Below is a small trained network, with its code and all its weights. Each question gives an input and a target symbol and asks what happens when units are switched off, that is, made to give their printed mean instead of their output.

import numpy as np


def w(rows, s, z=0):
    codes = np.array(rows[::2]) - 128.0
    scale = np.full(codes.shape[1], s)
    scale[-1] = z or s
    return codes * scale


def norm(h):
    return h / np.sqrt((h * h).mean(-1, keepdims=True) + 1e-5)


def f(y):
    return y / 2 * (1 + np.tanh(0.7978845608 * (y + 0.044715 * y**3)))


def softmax(a):
    e = np.exp(a - a.max(-1, keepdims=True))
    return e / e.sum(-1, keepdims=True)


def log_softmax(a):
    a = a - a.max(-1, keepdims=True)
    return a - np.log(np.exp(a).sum(-1, keepdims=True))


def net(x, mask):
    ids = ['ΔΞΠΩβεζηθτφ'.index(c) for c in x.split()]
    T = len(ids)
    res = E[ids] + P[:T]
    q, k, v = (norm(res) @ M[0].T for M in (Q, K, V))
    z = softmax(np.where(np.tri(T) > 0, q @ k.T / 3**0.5, -1e9)) @ v
    res = res + np.where(mask[0], z, O[0][:, -1]) @ O[0][:, :-1]
    y = f(norm(res) @ A[0][:, :-1].T + A[0][:, -1])
    res = res + np.where(mask[1:17], y, B[0][:, -1]) @ B[0][:, :-1]
    return log_softmax(norm(res)[-1] @ U[:, :-1].T + U[:, -1])


Q, K, V, O, A, B = {}, {}, {}, {}, {}, {}
E = w([
[148,168,205,105,80,103,144],'Δ',
[168,75,185,72,37,85,170],'Ξ',
[164,136,176,106,62,140,163],'Π',
[97,158,207,135,44,114,121],'Ω',
[123,130,195,155,50,65,112],'β',
[118,91,160,139,8,152,137],'ε',
[221,158,156,144,94,72,145],'ζ',
[227,89,97,135,62,149,175],'η',
[231,203,124,120,147,134,166],'θ',
[133,234,169,156,111,133,109],'τ',
[125,188,118,136,75,217,140],'φ',
],0.0017)
P = w([
[87,143,172,75,116,89,249],'0',
[172,129,200,51,93,156,64],'1',
[69,164,70,19,80,48,152],'2',
[178,121,229,150,122,184,130],'3',
[87,163,119,151,103,87,250],'4',
[194,153,140,107,71,163,30],'5',
[95,193,25,109,60,62,132],'6',
[195,143,177,223,110,182,102],'7',
[122,181,74,225,87,103,210],'8',
[210,162,102,172,69,172,32],'9',
],0.002)
Q[0] = w([
[242,195,204,178,23,184,109],'h0',
[151,89,196,198,178,174,142],'h0',
[56,116,110,181,155,97,252],'h0',
],0.016)
K[0] = w([
[188,185,47,239,80,166,34],'h0',
[99,151,10,40,145,100,40],'h0',
[183,141,161,6,11,92,50],'h0',
],0.011)
V[0] = w([
[182,220,111,79,216,166,170],'h0',
[187,44,56,109,93,205,190],'h0',
[35,197,117,123,114,254,121],'h0',
],0.0078)
O[0] = w([
[107,152,92,255,111,204,162,19],'h0',
[120,57,216,153,167,100,223,247],'h0',
[88,150,97,61,138,231,185,100],'h0',
],0.0049,0.0013)
A[0] = w([
[78,160,50,152,138,124,147,51],'n0',
[55,112,103,225,175,159,150,1],'n1',
[127,131,89,116,119,112,79,95],'n2',
[129,125,92,155,158,83,111,113],'n3',
[11,77,71,77,221,48,232,50],'n4',
[48,116,84,192,169,29,186,38],'n5',
[140,85,207,149,160,171,58,116],'n6',
[122,111,154,200,143,102,112,88],'n7',
[81,113,125,62,106,84,225,160],'n8',
[37,150,104,109,162,71,144,142],'n9',
[87,53,127,119,229,57,147,131],'n10',
[143,134,139,103,138,144,62,108],'n11',
[123,72,119,107,218,255,55,70],'n12',
[126,59,174,54,236,142,53,61],'n13',
[136,137,187,47,128,174,135,90],'n14',
[28,110,31,109,212,177,203,49],'n15',
],0.0076,0.0028)
B[0] = w([
[154,153,140,138,81,90,102,137],'n0',
[174,39,64,150,134,117,92,147],'n1',
[121,113,167,148,154,117,149,136],'n2',
[111,122,141,90,135,148,108,122],'n3',
[75,90,124,141,130,7,177,184],'n4',
[109,143,154,185,158,176,151,145],'n5',
[168,173,122,122,157,146,119,150],'n6',
[106,95,102,81,121,110,108,157],'n7',
[146,173,126,151,190,165,106,253],'n8',
[186,121,99,122,125,145,139,138],'n9',
[146,99,112,79,49,170,131,197],'n10',
[125,92,126,151,149,121,164,139],'n11',
[153,135,183,144,115,44,134,128],'n12',
[33,151,149,171,88,169,89,189],'n13',
[137,124,68,94,114,106,138,201],'n14',
[55,76,129,76,214,192,122,142],'n15',
],0.014,0.0046)
U = w([
[177,108,173,59,190,39,29,189],'Δ',
[131,207,150,233,230,149,175,255],'Ξ',
[67,70,123,55,250,200,157,198],'Π',
[3,74,223,180,135,89,70,9],'Ω',
[45,195,75,106,78,223,54,73],'β',
[206,70,190,32,50,209,148,121],'ε',
[248,200,38,80,178,149,147,20],'ζ',
[117,38,197,178,113,121,251,157],'η',
[176,29,42,220,116,142,76,175],'θ',
[174,221,199,190,30,67,123,120],'τ',
[70,125,39,74,99,25,195,135],'φ',
],0.0075,0.00099)

Each question gives the input, a string of symbols that net reads in full, and the target symbol t.
The units are the heads (3 rows each of Q, K, V and O) and the neurons (one row each of A and B). Each row of codes is followed by its name. A weight is (code - 128) times the scale printed after its matrix; where a second scale follows, it is the last column's (O, A, B and U).
mask holds one flag per unit, heads first, then neurons. A switched-off unit (its flag False) gives its mean, the last column of its rows in O or B, instead of its output. The means were averaged over made-up inputs and are rounded, as every weight is.
A unit's drop is (log p(t) with every unit on - log p(t) with that unit switched off) / (log p(t) with every unit on - log p(t) with every unit switched off).
The circuit of an input: a set's keep is (log p(t) with only the set's units on - log p(t) with every unit switched off) / (log p(t) with every unit on - log p(t) with every unit switched off). Starting from the 12 units with the biggest drops (on a tie, the unit counted first), units are removed one at a time, each time the one whose removal leaves the highest keep (on an exact tie, the one counted first), for as long as the keep stays at least 0.8.
units of the circuit, in order: the units of the circuit, biggest drop first
most important unit: the unit with the biggest drop
top k neurons: the k neurons with the biggest drops, biggest first
drop when u is switched off: that unit's drop, to one decimal
input Ω η φ ε Δ ε η Δ, target ε: units of the circuit, in order : [h0 n10]
input β ε Δ, target Δ: units of the circuit, in order : [h0 n2]
input θ Π Ω Δ Ω Ω Δ Δ Ω, target ζ: units of the circuit, in order : [n4 n13]
input Ω ε Ξ Π Π ε τ Δ τ, target φ: top 2 neurons : [n4 n10]
input ε ε θ φ ε η, target Π: units of the circuit, in order : [n15 h0]
input Π ε τ η Δ Δ ε Δ Ξ Δ, target η: units of the circuit, in order : [n8 n11]
input Δ τ Π Δ Π ε τ Π ε, target φ: units of the circuit, in order : [h0 n4 n14]
input Π Ξ ζ β θ ζ, target θ: units of the circuit, in order : [h0 n1]
input Δ η ε Π η, target η: top neuron : [n5]
input ε τ ε η ε, target β: top 4 neurons : [n15 n0 n4 n8]
input ε Π Π β τ Ω, target τ: top 2 neurons : [n12 n8]
input η ε Ω φ Δ η Δ Δ Ω Δ, target φ: top 2 neurons : [n8 n14]
input η τ Ω β Ξ, target β: top 2 neurons : [n15 n4]
input φ Ω Π ε ε, target ζ: units of the circuit, in order : [h0 n13]
input η ζ ε β ε Π ε Δ Ξ ζ, target Δ: top 2 neurons : [n13 n10]
input ε ζ Δ ζ ε Ω θ, target Ω: top neuron : [n8]
input τ Ξ ε Π β ε β ζ Ω, target φ: top 2 neurons : [n4 n10]
input η β ε Ω β ζ η, target ζ: top 3 neurons : [n4 n13 n10]
input Ω τ Δ, target ζ: top 2 neurons : [n4 n13]
input ε τ Π Π θ φ Δ, target Ξ: most important unit : n8
input Δ ε Ω ζ θ Δ Ξ ε Π φ, target Π: drop when n0 is switched off : 0.0
input ε Δ φ τ ε ζ, target τ: drop when n12 is switched off : 0.2
input η ε Π Ξ ε φ Δ β, target Π: drop when n15 is switched off : 0.9
